Below is a small trained network, with its code and all its weights. Each question gives an input and a class and asks what happens when units are switched off, that is, made to give their printed mean instead of their output.

import numpy as np


def w(rows, s, z=0):
    codes = np.array(rows[::2]) - 128.0
    scale = np.full(codes.shape[1], s)
    scale[-1] = z or s
    return codes * scale


def f(y):
    return y / 2 * (1 + np.tanh(0.7978845608 * (y + 0.044715 * y**3)))


def log_softmax(a):
    a = a - a.max(-1, keepdims=True)
    return a - np.log(np.exp(a).sum(-1, keepdims=True))


def net(x, mask):
    res = np.array(x, float).reshape(1, 4) / 4 @ E
    y = f(res @ A[0][:, :-1].T + A[0][:, -1])
    res = res + np.where(mask, y, B[0][:, -1]) @ B[0][:, :-1]
    return log_softmax(res[-1] @ U[:, :-1].T + U[:, -1])


A, B = {}, {}
E = w([
[147,131,33,49,192,142,119,120],'x0',
[77,186,121,66,72,126,164,74],'x1',
[122,106,98,135,117,8,76,70],'x2',
[254,174,95,143,75,162,88,110],'x3',
],0.0099)
A[0] = w([
[173,197,128,163,86,126,104,127,53],'neuron 1',
[99,175,140,73,47,121,154,48,59],'neuron 2',
[171,157,74,176,68,128,72,95,57],'neuron 3',
[180,159,106,128,91,149,124,139,105],'neuron 4',
[165,68,139,181,156,116,112,148,144],'neuron 5',
[188,154,124,143,107,155,109,88,105],'neuron 6',
[179,41,158,158,192,131,60,152,3],'neuron 7',
[134,166,89,108,159,133,90,133,36],'neuron 8',
[36,106,149,137,178,95,156,129,65],'neuron 9',
[145,109,26,36,200,126,120,128,5],'neuron 10',
[135,129,110,145,111,1,55,64,29],'neuron 11',
[136,188,172,130,139,235,154,164,12],'neuron 12',
[104,121,185,193,36,107,115,140,8],'neuron 13',
],0.011,0.004)
B[0] = w([
[109,103,141,144,164,124,124,93,185],'neuron 1',
[88,172,152,92,87,219,74,119,218],'neuron 2',
[118,108,131,139,164,154,177,86,209],'neuron 3',
[76,77,97,138,140,140,143,100,189],'neuron 4',
[128,157,141,122,74,193,109,130,207],'neuron 5',
[103,97,107,160,137,147,143,97,196],'neuron 6',
[97,174,132,101,111,253,102,125,213],'neuron 7',
[151,105,182,129,136,106,125,118,157],'neuron 8',
[102,82,102,174,166,175,152,64,234],'neuron 9',
[203,117,210,137,102,96,115,111,255],'neuron 10',
[120,119,87,73,146,123,177,233,254],'neuron 11',
[136,119,101,66,131,78,175,190,212],'neuron 12',
[188,112,208,127,115,55,121,127,213],'neuron 13',
],0.014,0.0086)
U = w([
[82,47,94,178,189,147,178,57,114],'0',
[130,115,75,73,134,106,192,253,107],'1',
[100,208,127,106,70,199,53,119,108],'2',
[196,99,222,146,92,69,120,115,133],'3',
[133,157,57,167,96,107,119,139,251],'4',
[120,161,71,176,139,63,73,126,94],'5',
],0.013,0.017)

Each question gives the input, the list of numbers given to net, and the class t.
The units are the neurons (one row each of A and B). Each row of codes is followed by its name. A weight is (code - 128) times the scale printed after its matrix; where a second scale follows, it is the last column's (A, B and U).
mask holds one flag per neuron, in row order. A switched-off neuron (its flag False) gives its mean, the last column of its row in B, instead of its output. The means were averaged over made-up inputs and are rounded, as every weight is.
A unit's drop is (log p(t) with every unit on - log p(t) with that unit switched off) / (log p(t) with every unit on - log p(t) with every unit switched off).
The circuit of an input: a set's keep is (log p(t) with only the set's units on - log p(t) with every unit switched off) / (log p(t) with every unit on - log p(t) with every unit switched off). Starting from the 12 units with the biggest drops (on a tie, the unit counted first), units are removed one at a time, each time the one whose removal leaves the highest keep (on an exact tie, the one counted first), for as long as the keep stays at least 0.8.
circuit, biggest first: the units of the circuit, biggest drop first
k most important neurons: the k neurons with the biggest drops, biggest first
drop of u: that unit's drop, to one decimal
input [-6,2,6,3], class 1: 2 most important neurons	[neuron 11; neuron 10]
input [-7,8,-7,8], class 0: circuit, biggest first	[neuron 4; neuron 1]
input [-6,6,4,-2], class 2: circuit, biggest first	[neuron 2]
input [0,8,1,-7], class 2: 4 most important neurons	[neuron 2; neuron 3; neuron 4; neuron 6]
input [1,-8,3,5], class 2: 2 most important neurons	[neuron 7; neuron 5]
input [-2,5,-6,3], class 1: 2 most important neurons	[neuron 12; neuron 7]
input [0,4,-1,-2], class 2: 2 most important neurons	[neuron 11; neuron 2]
input [8,-8,-7,0], class 2: 3 most important neurons	[neuron 7; neuron 11; neuron 13]
input [-2,7,-2,-6], class 2: 3 most important neurons	[neuron 2; neuron 3; neuron 4]
input [-5,6,-6,0], class 1: 2 most important neurons	[neuron 12; neuron 7]
input [4,-6,7,-5], class 1: 2 most important neurons	[neuron 11; neuron 2]
input [8,4,-7,-8], class 0: 4 most important neurons	[neuron 9; neuron 11; neuron 13; neuron 5]
input [-7,-7,0,2], class 2: 2 most important neurons	[neuron 7; neuron 5]
input [-6,5,-5,-5], class 3: circuit, biggest first	[neuron 13]
input [8,-4,-6,3], class 3: 2 most important neurons	[neuron 10; neuron 11]
input [-6,4,-5,2], class 3: 3 most important neurons	[neuron 11; neuron 13; neuron 7]
input [-3,-2,0,-3], class 4: 3 most important neurons	[neuron 10; neuron 3; neuron 4]
input [-4,5,6,4], class 1: drop of neuron 11	1.7
input [-8,7,-1,8], class 0: drop of neuron 1	0.4
input [8,6,3,-7], class 3: drop of neuron 10	1.7
input [3,-3,-6,6], class 0: circuit, biggest first	[neuron 4]
input [-5,3,-8,-1], class 1: drop of neuron 12	0.8
